Here is a tiny trained network, its code and every weight. The questions are about switching its units off for an input and a class, where a switched-off unit gives its printed mean instead of its output.

import numpy as np


def w(rows, s, z=0):
    codes = np.array(rows[::2]) - 128.0
    scale = np.full(codes.shape[1], s)
    scale[-1] = z or s
    return codes * scale


def norm(h):
    return h / np.sqrt((h * h).mean(-1, keepdims=True) + 1e-5)


def f(y):
    return y / 2 * (1 + np.tanh(0.7978845608 * (y + 0.044715 * y**3)))


def log_softmax(a):
    a = a - a.max(-1, keepdims=True)
    return a - np.log(np.exp(a).sum(-1, keepdims=True))


def net(x, mask):
    res = np.array(x, float).reshape(1, 4) / 4 @ E
    u = 0
    for l in range(4):
        y = f(norm(res) @ A[l][:, :-1].T + A[l][:, -1])
        res = res + np.where(mask[u : u + 7], y, B[l][:, -1]) @ B[l][:, :-1]
        u += 7
    return log_softmax(norm(res)[-1] @ U[:, :-1].T + U[:, -1])


A, B = {}, {}
E = w([
[119,225,4],'x0',
[251,239,122],'x1',
[179,79,76],'x2',
[141,152,153],'x3',
],0.0038)
A[0] = w([
[101,87,100,147],'0.n0',
[179,186,8,232],'0.n1',
[126,65,199,183],'0.n2',
[37,160,87,141],'0.n3',
[122,174,147,126],'0.n4',
[48,77,98,117],'0.n5',
[154,5,105,253],'0.n6',
],0.013,0.0036)
B[0] = w([
[76,109,2,161],'0.n0',
[131,37,140,254],'0.n1',
[207,175,75,212],'0.n2',
[59,56,126,187],'0.n3',
[89,154,204,142],'0.n4',
[130,156,99,201],'0.n5',
[141,172,109,229],'0.n6',
],0.0098,0.0081)
A[1] = w([
[173,163,183,49],'1.n0',
[153,105,62,130],'1.n1',
[12,169,165,122],'1.n2',
[107,68,99,84],'1.n3',
[133,119,87,251],'1.n4',
[243,109,103,168],'1.n5',
[221,209,124,53],'1.n6',
],0.011,0.0021)
B[1] = w([
[82,115,87,154],'1.n0',
[176,153,255,209],'1.n1',
[172,152,159,145],'1.n2',
[92,129,90,189],'1.n3',
[184,159,127,203],'1.n4',
[177,54,151,254],'1.n5',
[125,192,142,235],'1.n6',
],0.0089,0.0049)
A[2] = w([
[150,201,251,251],'2.n0',
[92,148,11,82],'2.n1',
[141,125,162,201],'2.n2',
[144,81,134,28],'2.n3',
[194,112,99,121],'2.n4',
[62,184,180,27],'2.n5',
[166,92,129,44],'2.n6',
],0.011,0.0025)
B[2] = w([
[78,165,188,254],'2.n0',
[36,200,13,197],'2.n1',
[103,212,131,163],'2.n2',
[179,97,133,139],'2.n3',
[175,2,87,201],'2.n4',
[110,71,161,123],'2.n5',
[234,50,41,146],'2.n6',
],0.0063,0.0047)
A[3] = w([
[232,172,69,219],'3.n0',
[221,64,134,121],'3.n1',
[132,111,103,25],'3.n2',
[134,96,114,242],'3.n3',
[94,146,161,254],'3.n4',
[254,144,122,156],'3.n5',
[193,179,69,186],'3.n6',
],0.0071,0.0019)
B[3] = w([
[153,177,97,254],'3.n0',
[148,136,164,222],'3.n1',
[146,125,116,114],'3.n2',
[45,194,206,180],'3.n3',
[127,254,83,158],'3.n4',
[175,171,158,249],'3.n5',
[129,172,83,207],'3.n6',
],0.0057,0.0036)
U = w([
[104,100,158,2],'0',
[236,204,181,205],'1',
[160,157,42,76],'2',
[227,9,210,114],'3',
[167,13,124,145],'4',
[18,18,127,156],'5',
[21,150,34,170],'6',
[75,198,234,159],'7',
],0.014,0.0071)

Each question gives the input, the list of numbers given to net, and the class t.
The units are the neurons (one row each of A and B). Each row of codes is followed by its name. A weight is (code - 128) times the scale printed after its matrix; where a second scale follows, it is the last column's (A, B and U).
mask holds one flag per neuron, layer by layer. A switched-off neuron (its flag False) gives its mean, the last column of its row in B, instead of its output. The means were averaged over made-up inputs and are rounded, as every weight is.
A unit's drop is (log p(t) with every unit on - log p(t) with that unit switched off) / (log p(t) with every unit on - log p(t) with every unit switched off).
The circuit of an input: a set's keep is (log p(t) with only the set's units on - log p(t) with every unit switched off) / (log p(t) with every unit on - log p(t) with every unit switched off). Starting from the 12 units with the biggest drops (on a tie, the unit counted first), units are removed one at a time, each time the one whose removal leaves the highest keep (on an exact tie, the one counted first), for as long as the keep stays at least 0.8.
circuit, biggest first: the units of the circuit, biggest drop first
k most important neurons: the k neurons with the biggest drops, biggest first
k most important neurons of layer l: the k neurons of layer l with the biggest drops, biggest first
input [3,3,-5,1], class 7: 4 most important neurons	(0.n2 0.n4 0.n0 1.n5)
input [-7,-7,-6,-3], class 1: circuit, biggest first	(0.n2 0.n1)
input [-4,-4,4,-7], class 2: circuit, biggest first	(0.n1)
input [-3,1,7,-7], class 1: circuit, biggest first	(0.n6 1.n1)
input [8,1,-1,6], class 5: circuit, biggest first	(0.n2 0.n1)
input [8,3,0,-4], class 5: circuit, biggest first	(0.n1 0.n2)
input [3,8,-7,5], class 7: 2 most important neurons	(0.n4 0.n2)
input [-2,-7,7,5], class 2: 2 most important neurons of layer 0	(0.n0 0.n1)
input [0,4,-2,-4], class 3: 2 most important neurons	(0.n1 0.n3)
input [-6,-7,-1,8], class 1: 2 most important neurons	(0.n2 0.n1)
input [2,8,-6,-3], class 3: 2 most important neurons	(0.n1 1.n6)
input [-6,5,-4,7], class 7: 3 most important neurons	(0.n1 2.n0 0.n4)
input [4,4,-8,-4], class 5: 2 most important neurons	(0.n1 1.n1)
input [7,4,-2,0], class 3: 2 most important neurons of layer 0	(0.n1 0.n0)
input [8,-5,-8,0], class 5: 2 most important neurons	(0.n3 0.n2)
input [-8,-1,-5,-5], class 1: 2 most important neurons of layer 0	(0.n2 0.n1)
input [-2,-8,-7,4], class 6: most important neuron	(1.n5)
input [-5,-5,-4,8], class 1: 2 most important neurons	(0.n2 0.n1)
input [-4,-6,-1,-2], class 1: 2 most important neurons	(0.n2 1.n1)
input [1,0,-3,-1], class 5: 2 most important neurons of layer 0	(0.n3 0.n6)
input [-3,8,-4,1], class 7: 2 most important neurons of layer 0	(0.n2 0.n4)
